Each row has a hidden trait or not; one of two labels after the row says which. A new part has a new trait and new labels.
[ 27.6  -3.7   4.7  -6.2  34.3 -14.6  -0.2  -2.0  -8.6   3.1   2.1  -4.6
   1.3 -11.8 -19.1 -16.7   9.8  10.0  -1.8  25.2  -8.0   6.7 -12.4   4.2
  -7.0  -1.9  -0.9   3.9  -7.1 -10.4   4.0   0.5  -0.5  -7.6  -4.6  -5.4
  -2.3  -7.1 -13.2   3.6  -5.7 -21.0] => pr
[ 37.4   3.2  25.2  -3.2  43.2 -25.3   4.3   5.6  -8.3   4.0  10.2 -15.8
 -12.9 -26.3 -24.6 -35.3  12.6  26.2  -5.8  28.3   1.4 -15.0 -28.3   8.0
  -6.7  -5.9 -10.4  14.6 -14.3 -14.7   5.2   1.6   3.1 -12.6   0.1  -4.7
  -6.2 -15.4 -20.8   2.8  -5.3 -31.2] => Zb
[-60.0   3.6  15.1  -0.8 -33.4 -29.0  -2.1  16.6   9.5  -3.4  11.4  14.3
 -20.1  -9.9   6.7  28.9  -2.5  15.3  -5.7 -14.5  28.9 -49.5   7.3  -1.2
  11.4  -5.9 -12.3   6.8 -16.1  -2.0  -3.3  -5.8  14.4   0.3   8.1 -13.0
  -7.1   3.2  11.7  -1.8   9.0  39.9] => pr
[ 81.1  -4.5  35.8  -4.9  53.2 -16.2   5.1   1.6 -12.9   7.0   1.4   2.8
  23.8  12.1 -42.4 -28.3  -2.8  23.1  -4.3  43.5   9.4 -36.9 -14.7   5.7
 -24.8  -1.4 -13.1   0.6  -6.8 -14.1  10.4   2.4  11.5  -9.2  19.7  -0.6
 -14.8 -21.0 -17.1   2.6   0.3 -23.3] => Zb
[-67.2 -12.4  -8.0  -5.8  17.5 -18.7 -13.4 -10.9 -12.2  -9.5  29.2  59.4
  16.5   0.4  -7.2  34.1   3.7  15.2   0.0 -23.5 -16.0  33.2  40.7  -4.0
 -26.0  -3.6   1.4 -17.2  -6.0 -17.9  12.9  -8.1 -12.6 -14.1 -15.4 -11.5
   1.9   4.5  10.3  11.0   5.6  75.5] => pr
[-28.5 -27.1  10.4  33.4  38.2  24.3  -4.1   6.3 -12.7   3.1   1.0  16.9
  18.0  41.5   6.1 -33.6   1.8  35.0   1.5   0.5   5.4  -5.4  16.1   3.1
 -20.0  -3.5  -8.1  18.2  -1.0  -0.3   3.7   4.2   7.3   2.6   3.6  -3.8
  -9.9   3.5   0.7  -6.4 -21.8 -16.6] => pr
[ 97.8 -17.2  37.9 -11.7  58.5 -28.6   1.2  -0.4 -11.3   7.3  -4.9   5.2
  38.1   8.7 -51.8 -21.6 -15.1  19.1  -1.1  47.3   1.7 -15.9 -15.5   0.6
 -19.3   4.5  -3.2   1.8   1.9 -16.9  11.4   0.2   4.3 -11.7   3.9   9.0
 -10.7 -21.2 -25.8   6.5   0.3 -45.0] => Zb
[ 53.4   3.7  20.9   7.0  53.8 -22.3   3.9   7.5 -14.2   4.3  16.1  -9.5
 -11.9 -10.5 -25.3 -43.2  13.0  31.0  -9.1  39.0  -4.1 -12.2 -25.8   5.0
 -12.5  -5.1 -13.1  10.7 -18.9 -15.5   9.4   2.9   6.1 -12.6  -4.1 -12.9
  -9.7 -14.5 -12.9  -1.1  -4.6 -35.4] => Zb
[ 56.9   0.8  40.1  -3.6  69.1 -19.5   9.5   5.7  -6.9   6.8   3.6   1.0
  17.1   3.1 -36.6 -21.0  -1.2  15.1  -6.1  36.7  20.6 -60.4 -20.2   6.9
 -16.3  -2.6 -20.1  16.5 -13.5 -14.4   7.3   1.1  14.3  -9.0  24.6   2.2
 -16.1 -20.2 -14.3   0.3   2.5 -16.6] => Zb
[ 72.0  -3.3  21.6  -6.6  52.6 -24.7   1.9  -0.1 -11.6   6.2  10.2  -2.5
  23.1  -2.3 -37.0 -29.0  -3.2  20.0  -4.8  45.3   0.2 -16.2 -14.2   5.4
 -16.0  -2.2 -12.5   8.9  -4.7 -15.0  10.3   1.8   6.3  -8.7   8.8  -3.4
  -8.9 -19.8 -22.2   3.9  -1.9 -35.5] => Zb
[-44.2 -16.4   7.7  13.9  15.1  -6.9  -6.8   4.2  -7.8  -2.6  -0.7  17.3
   8.8  22.5  -6.3   7.1   5.4  21.6   1.1  -6.9  11.4 -13.7  16.9   0.0
 -12.2  -3.2  -5.8  11.5  -7.8  -3.5   2.5  -2.3   8.0  -0.6   2.4 -12.8
 -11.2   8.8   2.1  -0.8  -4.3   0.2] => pr
[-57.3  -9.3   6.7   5.0   0.0 -23.0  -7.0   2.7  -4.0  -4.5  16.7  28.9
  -0.9   9.4  -2.2  31.5  -1.1  30.7  -2.9 -23.6  11.4  -8.5  24.4  -2.7
 -16.2  -9.4  -9.3   1.9 -17.0  -9.8   6.8  -6.8   5.3  -5.3   1.5 -14.9
  -5.7   5.7  13.6   3.1   4.9  54.5] => Zb
[ 46.2  23.9  29.5   6.0   7.2 -28.1   7.2  17.0  -6.6   4.5  29.7 -12.3
 -38.5 -33.3 -14.1 -42.4   9.7  29.1 -15.9  51.0  -3.3 -35.3 -36.2   0.9
  11.6  -3.7 -20.9   3.5 -20.8 -19.9   9.0   2.7   9.3 -13.3  -9.5 -14.8
  -7.5 -10.6  -4.6  -2.6   4.1 -22.2] => Zb
[-57.8 -25.5   1.8  11.6  24.3 -19.0 -14.2   0.9 -13.6  -3.7   0.0  27.4
  12.6  31.6 -15.7  22.4   1.4  19.8   1.7   2.4   5.4   7.7  31.3  -1.4
 -11.9  -4.4   4.1  11.7  -4.4  -3.8   7.0  -2.8   6.9  -4.2   1.7 -15.3
  -6.1  10.4   5.8   2.7  -5.3  -1.3] => pr
[ 66.7   2.3   9.4 -12.9  51.4 -32.1   0.5  -2.2 -13.1   4.0  11.2 -15.9
  -0.6 -32.3 -38.0 -22.9  13.0  15.5  -4.0  35.0 -11.7  12.6 -26.8   6.3
  -8.7  -5.2  -2.7   2.4  -6.0 -13.5   8.0   0.1  -1.3 -15.6 -12.0  -9.6
  -2.3 -13.4 -23.5   6.4  -5.2 -31.1] => Zb
[-19.9  -5.3   8.6  10.1   1.2  -2.1   0.8   3.1  -0.4  -2.3   2.2   7.7
  -3.3   8.5   1.3   3.8   5.9   9.4  -2.0  -5.8  18.0 -21.2   0.2   1.0
  -1.6  -2.6  -8.0   8.9 -10.0   0.0  -0.6  -1.4   7.2   0.1   6.1  -7.2
  -8.6   3.7   5.6  -1.7   2.2  15.0] => pr
[-66.7 -16.5  -2.5   9.1  16.4  -9.7  -8.8   1.4 -10.4  -6.6  25.6  34.6
  16.7  16.1  12.5  16.1   0.7  33.0  -1.8 -25.6  -4.7   8.8  41.7  -2.8
 -30.7  -9.2  -8.8  -2.8  -9.9 -13.8  12.3  -5.7  -4.6  -8.6  -3.3 -11.2
  -5.7   0.6  10.7   5.0  -0.2  66.1] => pr
[ -2.3  -4.7   2.9  11.9  24.4  12.3  -3.1  -7.5 -16.2  -3.3  -7.1  -0.9
  18.5  17.3  -6.9   0.4   4.3   1.4   5.9  11.7   1.3  30.0   5.6   2.0
  -8.3   0.3   4.7   2.8  -5.1  -1.5  -0.4  -0.2  -2.0   1.6  -4.9   5.8
   0.4   6.9   3.3   1.1 -10.8 -11.7] => Zb
[ 65.3   7.6   9.7  -8.9  55.8 -33.2   0.0   0.5 -14.2   4.0   9.1 -12.2
  -7.1 -21.8 -39.9 -21.9  18.4  11.6  -5.1  36.5  -9.8   0.2 -29.1   4.6
  -3.9  -3.4  -7.3   2.8 -17.4 -15.4   8.9   0.1   1.4 -14.6  -7.2 -13.7
  -5.3 -10.7 -19.3   3.8  -1.6 -28.5] => Zb
[ 87.9 -31.5  53.7  -0.8  54.4 -16.0   8.8   9.5  -7.9   8.3   0.7  10.4
  44.8   8.9 -45.8 -33.6 -20.4  31.9  -1.1  36.4  16.9 -39.1 -19.6  -0.5
 -21.1   3.6 -11.0   4.1  -3.6 -17.4   8.8  -0.6   3.0 -11.2  -1.6  16.3
 -16.2 -20.6 -23.6   4.0  -3.0 -54.9] => Zb
[ 96.1  -5.8  39.1  -8.8  68.2 -20.5   6.8  -2.9 -12.8   5.4  -3.4   2.5
  35.3  11.6 -47.9 -17.8  -1.0  12.1  -1.2  42.4  13.6 -34.7 -22.1   3.4
 -18.8   0.2 -12.2  12.3  -8.5 -15.1   9.4  -1.0  11.3 -15.8  19.3   2.6
 -13.4 -17.1 -15.9   4.7   9.4 -32.6] => Zb

Part 2:
[  9.7  -4.1   4.8  -2.7  -2.2   7.8  -1.6 -14.2   9.4  -2.2  -1.7  -8.8
  -6.2   3.6 -60.3   3.7  -2.2   4.4   5.1  -4.5  -2.3  -9.0   1.4   9.2
   5.3   3.8  -4.3  -7.8  -9.3  -3.0   2.1   6.8] => A
[-19.0 -18.4  27.8 -31.8  -1.6  30.2 -16.1 -56.6   5.1 -32.5   7.0  -0.8
  34.2  18.3 -15.0  18.6  16.7  40.8 -14.1 -18.1 -13.3 -19.1  37.6  -2.9
 -12.9   7.2 -26.9   0.5 -24.3 -11.6  10.9   1.6] => E
[ 13.0  -5.0  12.8  -8.7  37.3   2.3  17.9 -15.6 -12.7  -1.1   9.5  -2.8
  12.1 -43.0 -28.3  18.2 -24.4   2.7 -38.7 -35.1  10.9 -30.9  17.1  36.5
 -15.8  27.9   4.5 -19.0 -56.6   0.0  -7.3  -0.4] => E
[  3.3 -13.6  21.7 -14.2  -0.7  10.0   7.3 -28.6   1.1 -28.3 -10.1  -7.1
 -58.8   0.6  -4.9  11.9   4.9   3.2 -17.7  -3.9  -1.9 -20.3   8.9  12.8
  -8.9  12.1 -14.1   1.4 -13.2  -5.6  -4.9  12.6] => A
[ 10.4  -7.8  17.6  -7.4 -17.0  18.8 -14.6 -22.6  17.4 -11.7  -6.1 -17.7
 -10.3  16.1  23.9   5.9   3.5  11.2  -1.4   7.5 -12.1  -0.2  -2.1  21.7
   8.5  -0.9 -12.7  -4.2  -7.2  -4.4  10.1  10.2] => A
[ -4.8   0.8   2.4  -4.6   2.9  10.4  13.3   2.1  13.7  -4.6  -2.2   5.3
 -14.3 -16.1  12.6   4.1  -2.4  -8.5   4.7  -1.0   1.1  -2.0 -12.5 -20.1
  -8.1   3.7   4.1   1.2  -1.5   1.0 -13.8  12.0] => E
[  0.9  -6.6  13.6  -9.3  10.4  -2.7  21.0 -14.7 -17.8 -25.1   6.9   2.5
  -5.7  -1.9  23.8   9.5   6.0  -8.3 -26.9 -13.0   9.4 -27.6  18.4  -8.3
 -13.7  13.8  -2.6   0.6 -18.4  -5.1 -10.7  11.6] => A
[ -6.3 -15.2  25.2 -26.9   1.3  17.0  -6.1 -39.8   8.4 -30.9   2.5  -3.0
  15.0  13.8   7.8  14.0  13.8  21.4 -10.9  -7.0  -5.1 -24.1  31.9   4.5
 -10.0   3.2 -22.2   1.3 -18.0  -8.8   5.0  12.0] => E
[  5.9 -12.8  22.8 -15.0  -5.0   3.8   4.2 -27.2   1.5 -27.5  -1.9  -8.4
  -0.6  10.2  -9.2  11.1  15.5   2.2 -18.3  -3.2  -0.9 -17.9   9.9   1.5
  -2.8   7.9 -13.9  -0.9  -8.8  -6.8   0.7  17.2] => A
[  8.7  -5.1  17.9  -1.5   3.4  16.5  -1.3  -3.3  21.3  -3.6  -3.8  -9.4
 -19.4 -16.7 -33.7   9.6 -14.9   5.4  -6.8  -3.1  -5.4   1.4  -7.2  24.9
  -0.9  11.5  -9.4  -5.3 -14.2  -4.4  -2.9   3.0] => E
[-27.2 -10.7  54.6 -34.2  -8.2   9.7   1.5 -63.8 -15.8 -26.2  23.1  18.4
 -11.6  52.9  29.4  13.1  49.6  39.7 -17.6 -23.3   0.0 -39.8  60.9 -42.0
 -10.5  -5.5 -18.4  -6.4 -22.0 -14.4  15.0  11.2] => E
[  3.5   1.5   6.2   1.4  -4.0 -12.1  21.1 -12.6 -18.9  -4.3  12.9  13.7
 -10.7  27.9   5.6   4.3  28.9 -10.4 -19.3 -19.0  15.0 -34.9  20.3 -28.3
   1.5   0.8   8.3 -17.7 -22.2  -9.2   2.1  21.3] => A
[ 10.1  -5.9  13.1  -3.9   2.7  18.5  -4.9  -7.0  22.5  -4.0  -7.4 -14.7
  -6.2 -23.4  14.5   9.4 -16.2   2.8  -1.5  -1.7  -8.8   3.2  -7.0  37.2
  -7.4  11.6 -11.9  -2.4  -8.8   1.0  -2.1   0.7] => E
[  1.5 -15.5  22.2 -18.3   0.0   5.1  10.7 -25.6  -8.9 -45.1   1.4  -3.3
  -0.2   7.4  46.8   9.3   9.6  -5.7 -20.4  -3.4  -0.6 -22.8  11.3  -6.0
 -10.8   8.4  -7.1   3.9 -13.9  -6.4  -2.3  14.7] => A
[  7.8  -6.3  10.0  -5.8 -10.2   7.3  -3.9  -8.4   2.6  -3.7   3.1  -6.3
  -8.9  15.1 -16.1   4.4   7.3   5.0  -6.2  -4.1  -1.3  -6.0  -2.3   1.5
   7.3  -1.4  -3.8   6.0  -4.7  -6.2   7.4   8.9] => A
[-11.9 -17.1  26.2 -31.9  -2.2  41.7 -22.7 -65.6   8.9 -30.2   7.4  -6.2
   1.7   9.6  11.9  26.8   4.4  48.3  -9.9 -16.3 -17.6 -15.7  36.1  23.5
  -7.9  11.2 -28.0  -8.5 -30.7 -12.2  14.7  -1.8] => E
[ 18.6 -18.3  26.7 -11.7  16.3  32.5 -10.6 -21.8  18.1 -30.1  -9.3 -29.3
  16.0 -47.4 -26.6  24.0 -38.6   7.5 -25.4  -6.1 -15.2  -2.8 -12.1  62.2
 -10.4  31.9 -17.7  -0.1 -31.6  -1.7  -4.8  -4.7] => A
[  2.4 -15.9  19.7 -16.5  -4.4   8.7  15.2 -26.8 -12.3 -25.3   4.8  -1.3
 -17.1  14.8  17.4  10.7  18.1  -4.6 -24.4  -8.5   4.3 -20.2  15.1  -3.8
  -6.4   6.8 -12.9  -5.5 -14.0 -10.2  -2.9  19.3] => A
[ -7.3 -14.5  28.4 -29.7   7.3  38.8 -19.9 -65.9  19.0 -25.4   8.6  -8.3
  -6.2  -1.3 -17.1  30.9   1.3  51.4 -23.6 -23.9 -16.2 -13.6  33.8  37.5
 -13.8  17.7 -26.3 -12.1 -43.4 -10.9  13.6  -5.9] => E
[  8.8  -6.7  12.8  -3.2   3.1  18.3  18.4  -4.4  17.5   3.6   3.0  -3.5
   3.5 -13.5 -14.7  11.0  -5.4   0.5 -11.4 -10.8  -1.9  -6.5  -5.3  13.0
  -0.7   6.7   2.4 -12.6 -23.8  -5.3  -7.1  11.7] => E
[  7.8  -6.2  11.5  -2.1   2.3  14.0  15.5   5.5  16.6  -1.1   2.1   3.6
  -8.8  -8.0  -6.5  12.9   2.0  -2.8 -11.3  -9.4   3.2 -15.2   0.6   5.4
  -0.2   7.4   6.6 -18.0 -20.1  -5.3  -9.4  16.5] => E
[ -1.9   3.3   5.1  -7.4  -7.2  -4.5   7.2 -11.8  -3.8  -3.9   1.9   2.1
  -2.6  24.9 -12.3   0.2  19.9  -2.1  -3.0   1.1   3.6 -10.9   9.6 -23.2
   2.6  -6.9  -4.7   0.1   0.8  -5.4   3.0   6.8] => A
[ 14.8  -1.9   9.1   0.5  11.0  11.8  20.6  10.4 -11.8   8.1   7.5   2.8
  17.6 -17.4  -3.7   9.1  -4.5  -3.7 -14.5 -22.4   5.0 -14.7   1.1  11.0
  -1.2   8.7  10.7 -22.0 -30.4  -3.3 -10.0  15.0] => E
[  0.9  -5.0   9.6  -3.1  -3.1   7.1  19.3   4.6   7.4  -4.6   1.9   7.0
 -11.2   2.6  -8.7   7.6  12.2  -5.6  -1.6  -4.7   5.1  -7.0   0.2 -13.8
  -1.9  -2.9   4.7  -4.4  -4.7  -4.4  -8.1  18.5] => E
[-12.8 -19.6  27.9 -36.6 -18.8  21.4 -15.3 -59.3  17.4 -45.7  -2.3 -10.1
  -8.8  34.4  -3.9  12.0  23.2  27.0   1.0   4.6 -18.4 -15.9  26.4  -7.9
  -8.9  -6.6 -34.0  10.5  -4.0  -9.4   9.1  13.4] => E
[ -2.3 -15.8  18.1 -21.8  -6.7  11.6   3.3 -27.2   2.9 -34.7  -3.0  -5.7
 -10.6  12.5  47.7   4.7  13.5  -5.5 -10.8   3.6  -3.3 -15.7   9.5  -8.3
  -9.0   5.1 -19.4   9.4  -3.0  -5.8  -2.7  16.0] => A
[  8.5  -6.5  12.5  -9.7   2.8  23.1  22.4  17.8  36.9  -0.8   0.0   1.9
  -9.7 -20.1  -8.2  11.3  -2.5  -5.8  10.1  -5.2  -3.9  -9.7  -6.7   5.3
  -3.7   1.1  11.8 -11.6 -13.4  -3.0 -18.1  17.8] => E
[  6.6  -5.0  10.5  -4.2  -1.6  11.3   1.2 -12.9   7.7  -9.1  -4.4  -6.4
  -0.5   4.5  13.7   6.1   1.7   3.9  -6.8  -2.6  -1.5 -15.9   3.1   2.2
  -1.7   3.8  -6.3  -3.1  -7.4  -5.8   2.1   8.9] => E
[  2.6 -16.1  22.9 -19.7   1.5  17.1  -6.2 -30.8   6.6 -30.9  -6.3 -13.8
   4.4 -18.4 -23.7  13.9  -2.8   3.5 -10.4  -1.6  -9.0  -9.2   6.5  18.7
  -9.5  11.7 -21.5   5.9 -12.6  -2.2   5.1   4.4] => E
[  4.0 -11.5  19.7  -7.8 -13.5  23.3  17.2   2.9  36.3  -8.6  -1.1   3.4
  -7.1   4.6  11.9  11.9  12.6  -9.8  12.0   5.4  -6.4  -9.8  -1.9 -12.7
   0.2  -7.0  -0.4  -7.0  -0.4  -7.1 -13.2  23.8] => E
[ -5.6 -29.2  31.3 -21.7 -43.2  42.8  -8.1  -9.3  66.0 -27.9 -16.6  -8.4
 -27.2  34.2   4.6   5.3  22.6  -5.8  46.2  38.3 -29.1   5.0 -15.8 -19.3
   0.7 -28.6 -19.6  17.8  32.0  -5.5  -7.5  21.3] => E
[  3.1  -5.8   8.0  -4.9   1.1  13.7  31.1  16.6  21.5   3.8   3.9  13.2
  -1.0  -7.7   8.6   8.4   9.9 -12.0   3.8 -15.7   0.3 -19.1  -2.6 -12.4
  -4.2  -8.2  19.0 -11.3 -13.6  -7.9 -17.0  22.2] => E
[ 13.2   3.2   5.2   2.9  17.9   2.8  13.3  -5.5  -9.1   4.4   3.4  -4.4
   9.6 -23.7   5.9  12.8 -14.0   3.3 -24.5 -21.3   8.1 -12.4   0.4  26.9
  -2.3  19.1   6.0 -18.9 -29.8  -1.0  -3.6  -1.2] => A
[ 11.4 -10.9  13.1  -3.0   3.9  29.8  21.1  27.0  36.8   3.7   0.9  -0.2
   7.0 -25.6 -39.6  15.9  -5.0  -4.7   9.8  -7.2  -5.4  -8.5  -9.3  16.0
  -4.4   1.1  12.3 -12.8 -17.2  -2.8 -19.0  16.9] => E
